Below is a small trained network, with its code and all its weights. Each question gives an input and a class and asks what happens when units are switched off, that is, made to give their printed mean instead of their output.

import numpy as np


def w(rows, s, z=0):
    codes = np.array(rows[::2]) - 128.0
    scale = np.full(codes.shape[1], s)
    scale[-1] = z or s
    return codes * scale


def norm(h):
    return h / np.sqrt((h * h).mean(-1, keepdims=True) + 1e-5)


def f(y):
    return np.maximum(y, 0)


def log_softmax(a):
    a = a - a.max(-1, keepdims=True)
    return a - np.log(np.exp(a).sum(-1, keepdims=True))


def net(x, mask):
    res = np.array(x, float).reshape(1, 5) / 4 @ E
    u = 0
    for l in range(3):
        y = f(norm(res) @ A[l][:, :-1].T + A[l][:, -1])
        res = res + np.where(mask[u : u + 3], y, B[l][:, -1]) @ B[l][:, :-1]
        u += 3
    return log_softmax(norm(res)[-1] @ U[:, :-1].T + U[:, -1])


A, B = {}, {}
E = w([
[88,78,209,188,93,39],'x0',
[124,171,170,139,20,195],'x1',
[176,201,227,122,164,102],'x2',
[212,63,133,3,86,134],'x3',
[45,143,43,134,164,104],'x4',
],0.0021)
A[0] = w([
[1,118,105,179,142,131,251],'L0N0',
[161,118,193,160,127,134,161],'L0N1',
[78,61,122,208,175,72,182],'L0N2',
],0.0038,0.0012)
B[0] = w([
[93,191,126,225,110,32,253],'L0N0',
[110,199,3,186,140,53,186],'L0N1',
[161,210,57,189,34,180,234],'L0N2',
],0.0036,0.0029)
A[1] = w([
[209,105,214,86,86,93,113],'L1N0',
[35,187,177,145,252,241,89],'L1N1',
[196,166,95,149,76,224,5],'L1N2',
],0.0025,0.0011)
B[1] = w([
[29,128,76,128,174,137,251],'L1N0',
[159,78,92,208,2,31,184],'L1N1',
[157,201,187,76,106,204,204],'L1N2',
],0.0031,0.0011)
A[2] = w([
[145,3,117,94,66,102,6],'L2N0',
[104,118,206,199,121,123,143],'L2N1',
[179,140,163,129,211,85,131],'L2N2',
],0.0058,0.0023)
B[2] = w([
[127,66,189,158,76,99,199],'L2N0',
[112,182,3,188,67,89,250],'L2N1',
[98,154,176,142,181,93,210],'L2N2',
],0.0064,0.0024)
U = w([
[137,9,196,117,88,109,138],'0',
[104,196,95,232,93,73,176],'1',
[119,91,51,105,176,161,98],'2',
[137,151,210,108,230,78,118],'3',
[175,169,169,76,96,218,142],'4',
[53,85,209,143,181,196,2],'5',
],0.011,0.0084)

Each question gives the input, the list of numbers given to net, and the class t.
The units are the neurons (one row each of A and B). Each row of codes is followed by its name. A weight is (code - 128) times the scale printed after its matrix; where a second scale follows, it is the last column's (A, B and U).
mask holds one flag per neuron, layer by layer. A switched-off neuron (its flag False) gives its mean, the last column of its row in B, instead of its output. The means were averaged over made-up inputs and are rounded, as every weight is.
A unit's drop is (log p(t) with every unit on - log p(t) with that unit switched off) / (log p(t) with every unit on - log p(t) with every unit switched off).
The circuit of an input: a set's keep is (log p(t) with only the set's units on - log p(t) with every unit switched off) / (log p(t) with every unit on - log p(t) with every unit switched off). Starting from all 9 units, units are removed one at a time, each time the one whose removal leaves the highest keep (on an exact tie, the one counted first), for as long as the keep stays at least 0.8.
units of the circuit, in order: the units of the circuit, biggest drop first
most important unit: the unit with the biggest drop
top k neurons: the k neurons with the biggest drops, biggest first
k most important neurons of layer l: the k neurons of layer l with the biggest drops, biggest first
drop of u: that unit's drop, to one decimal
input [-3,3,-1,-1,-6], class 4: top 2 neurons => [L0N0 L2N1]
input [-7,-6,3,5,-4], class 3: top 2 neurons => [L2N2 L0N2]
input [-2,-1,2,3,-1], class 3: units of the circuit, in order => [L0N2 L2N1]
input [2,-2,3,4,6], class 3: top 4 neurons => [L2N1 L0N1 L0N0 L1N1]
input [-1,7,-6,0,-1], class 4: 2 most important neurons of layer 1 => [L1N2 L1N1]
input [-2,7,-5,8,1], class 0: 2 most important neurons of layer 0 => [L0N2 L0N1]
input [-1,2,-5,2,1], class 0: units of the circuit, in order => [L0N2 L2N1 L2N0 L0N1]
input [-3,-5,-3,3,-7], class 0: most important unit => L2N0
input [2,8,-7,3,1], class 0: 2 most important neurons of layer 2 => [L2N0 L2N1]
input [0,4,-7,2,1], class 0: units of the circuit, in order => [L0N2 L2N1 L2N0]
input [2,4,-2,5,-3], class 0: top 2 neurons => [L0N2 L2N0]
input [0,5,-2,4,-4], class 0: units of the circuit, in order => [L0N2 L2N0]
input [3,-8,3,3,-3], class 3: top 3 neurons => [L2N1 L0N0 L2N2]
input [5,2,8,8,2], class 3: top 2 neurons => [L0N0 L2N1]
input [-3,-8,6,-2,-1], class 3: most important neuron of layer 2 => [L2N1]
input [-8,5,5,-3,1], class 4: 2 most important neurons of layer 0 => [L0N0 L0N1]
input [-3,1,-3,1,-8], class 4: top 2 neurons => [L1N2 L2N1]
input [-7,-5,4,7,-4], class 3: 2 most important neurons of layer 2 => [L2N2 L2N1]
input [3,1,8,7,-4], class 3: drop of L0N2 => 0.1
input [-2,2,-5,4,-2], class 0: drop of L0N2 => 0.3
input [0,5,2,6,5], class 4: drop of L1N2 => 0.1
